Here is a tiny trained network, its code and every weight. The questions are about switching its units off for an input and a class, where a switched-off unit gives its printed mean instead of its output.

import numpy as np


def w(rows, s, z=0):
    codes = np.array(rows[::2]) - 128.0
    scale = np.full(codes.shape[1], s)
    scale[-1] = z or s
    return codes * scale


def norm(h):
    return h / np.sqrt((h * h).mean(-1, keepdims=True) + 1e-5)


def f(y):
    return y / 2 * (1 + np.tanh(0.7978845608 * (y + 0.044715 * y**3)))


def log_softmax(a):
    a = a - a.max(-1, keepdims=True)
    return a - np.log(np.exp(a).sum(-1, keepdims=True))


def net(x, mask):
    res = np.array(x, float).reshape(1, 7) / 4 @ E
    u = 0
    for l in range(2):
        y = f(norm(res) @ A[l][:, :-1].T + A[l][:, -1])
        res = res + np.where(mask[u : u + 10], y, B[l][:, -1]) @ B[l][:, :-1]
        u += 10
    return log_softmax(norm(res)[-1] @ U[:, :-1].T + U[:, -1])


A, B = {}, {}
E = w([
[83,161,108,185,80,137,48,102,31,2,119],'x0',
[47,17,160,121,8,87,171,186,100,93,20],'x1',
[20,160,80,68,138,63,38,150,131,240,160],'x2',
[123,153,137,157,126,118,141,132,113,150,118],'x3',
[128,132,128,130,128,129,127,128,129,130,127],'x4',
[106,150,159,138,153,127,127,135,144,117,108],'x5',
[122,122,142,105,144,138,122,131,141,107,124],'x6',
],0.0075)
A[0] = w([
[120,154,130,167,136,172,71,26,58,72,139,183],'L0N0',
[82,180,110,107,83,105,136,134,129,97,118,61],'L0N1',
[138,106,121,94,103,157,123,97,155,90,163,157],'L0N2',
[3,200,85,98,116,115,23,173,43,111,172,47],'L0N3',
[11,121,110,88,95,96,74,146,153,200,141,54],'L0N4',
[74,186,120,129,4,161,39,131,53,29,93,2],'L0N5',
[221,153,137,132,231,100,118,58,174,175,195,122],'L0N6',
[167,95,77,104,114,42,77,108,115,116,126,93],'L0N7',
[113,170,91,106,208,114,31,83,104,189,181,79],'L0N8',
[29,97,114,81,178,64,100,159,182,233,164,92],'L0N9',
],0.0063,0.0053)
B[0] = w([
[151,239,207,140,49,253,23,109,147,211,242,235],'L0N0',
[96,38,96,85,85,113,108,107,95,74,107,127],'L0N1',
[115,199,186,254,147,87,112,152,117,167,111,153],'L0N2',
[29,75,77,124,203,43,248,119,183,80,234,221],'L0N3',
[130,149,168,92,77,146,60,28,154,190,98,191],'L0N4',
[143,73,81,142,137,97,148,109,119,127,12,207],'L0N5',
[85,79,89,155,182,161,139,89,115,103,43,253],'L0N6',
[99,143,162,98,175,101,100,114,178,77,103,131],'L0N7',
[109,130,51,105,162,128,168,245,151,44,128,224],'L0N8',
[192,177,152,172,71,165,82,163,21,184,95,221],'L0N9',
],0.0074,0.0072)
A[1] = w([
[199,115,150,165,175,136,166,62,141,139,93,99],'L1N0',
[205,137,81,87,180,56,117,253,130,176,46,57],'L1N1',
[47,114,75,155,142,126,46,126,99,167,87,129],'L1N2',
[204,176,143,175,152,191,151,54,168,122,159,12],'L1N3',
[140,83,224,108,32,69,180,178,195,206,110,2],'L1N4',
[146,92,171,137,113,54,237,245,166,99,183,35],'L1N5',
[185,92,166,209,42,159,145,87,154,95,80,62],'L1N6',
[129,133,113,100,143,96,112,131,155,234,125,109],'L1N7',
[203,142,182,212,141,139,131,103,116,210,77,32],'L1N8',
[170,110,89,121,192,182,197,140,174,70,130,38],'L1N9',
],0.0082,0.0024)
B[1] = w([
[23,114,90,56,64,102,115,30,161,109,122,206],'L1N0',
[189,205,124,142,186,121,158,167,96,140,87,210],'L1N1',
[211,84,133,103,132,148,193,90,151,146,99,238],'L1N2',
[137,115,197,107,83,59,100,59,110,189,95,241],'L1N3',
[157,168,205,86,75,94,85,110,143,100,249,229],'L1N4',
[254,196,105,143,225,84,138,163,221,127,213,176],'L1N5',
[111,151,106,160,218,192,157,233,133,107,117,255],'L1N6',
[108,119,167,153,154,174,64,181,87,45,92,182],'L1N7',
[103,44,59,113,122,79,148,114,172,95,165,231],'L1N8',
[110,69,161,112,39,23,135,112,93,141,106,214],'L1N9',
],0.0086,0.0061)
U = w([
[61,40,106,87,85,32,168,22,144,140,53,254],'0',
[183,174,76,88,235,139,141,184,75,189,53,123],'1',
[215,141,174,112,158,68,188,174,230,88,191,106],'2',
[162,144,221,40,29,110,56,172,70,183,132,87],'3',
[156,216,211,189,89,200,67,43,129,148,169,40],'4',
[41,192,37,122,189,127,142,119,163,123,247,89],'5',
[100,107,131,196,118,217,159,211,103,63,63,125],'6',
],0.015,0.0024)

Each question gives the input, the list of numbers given to net, and the class t.
The units are the neurons (one row each of A and B). Each row of codes is followed by its name. A weight is (code - 128) times the scale printed after its matrix; where a second scale follows, it is the last column's (A, B and U).
mask holds one flag per neuron, layer by layer. A switched-off neuron (its flag False) gives its mean, the last column of its row in B, instead of its output. The means were averaged over made-up inputs and are rounded, as every weight is.
A unit's drop is (log p(t) with every unit on - log p(t) with that unit switched off) / (log p(t) with every unit on - log p(t) with every unit switched off).
The circuit of an input: a set's keep is (log p(t) with only the set's units on - log p(t) with every unit switched off) / (log p(t) with every unit on - log p(t) with every unit switched off). Starting from the 12 units with the biggest drops (on a tie, the unit counted first), units are removed one at a time, each time the one whose removal leaves the highest keep (on an exact tie, the one counted first), for as long as the keep stays at least 0.8.
units of the circuit, in order: the units of the circuit, biggest drop first
most important unit: the unit with the biggest drop
k most important neurons: the k neurons with the biggest drops, biggest first
top k neurons in layer l: the k neurons of layer l with the biggest drops, biggest first
drop when u is switched off: that unit's drop, to one decimal
input [-1,-8,-2,3,3,6,1], class 0: most important unit -> L0N6
input [-1,1,5,-1,5,-1,-1], class 3: 3 most important neurons -> (L0N4, L0N9, L0N6)
input [-1,-4,0,-6,2,1,-4], class 0: units of the circuit, in order -> (L0N6, L1N9)
input [0,7,2,5,-2,2,-8], class 3: 2 most important neurons -> (L0N6, L1N4)
input [-1,8,-8,-4,5,8,7], class 2: 2 most important neurons -> (L1N5, L0N6)
input [-7,0,-6,3,-2,4,8], class 0: 4 most important neurons -> (L1N0, L0N8, L1N9, L0N3)
input [-8,-8,1,1,-4,1,-2], class 1: 3 most important neurons -> (L1N1, L0N8, L0N4)
input [7,-4,1,5,4,-1,-5], class 5: top 2 neurons in layer 0 -> (L0N3, L0N8)
input [0,8,-5,8,-5,-4,-3], class 2: 4 most important neurons -> (L0N6, L1N5, L1N4, L0N9)
input [4,-1,-7,8,2,8,-2], class 4: 2 most important neurons -> (L0N0, L1N3)
input [0,4,-1,7,1,0,1], class 2: 2 most important neurons -> (L0N6, L0N9)
input [-1,4,0,-2,-5,7,-1], class 2: 3 most important neurons -> (L0N6, L0N0, L1N4)
input [0,5,-4,3,-4,7,-4], class 2: 3 most important neurons -> (L0N6, L1N5, L0N9)
input [-7,2,1,3,-8,4,-1], class 3: units of the circuit, in order -> (L0N9)
input [-4,-1,6,3,-2,-1,-6], class 1: drop when L0N0 is switched off -> 0.1
input [0,-7,-4,0,2,0,-8], class 0: drop when L0N6 is switched off -> 0.4
input [4,-1,-5,-3,5,-6,2], class 4: drop when L0N0 is switched off -> 4.2
input [-5,4,6,-2,5,-6,5], class 3: drop when L0N6 is switched off -> 0.0
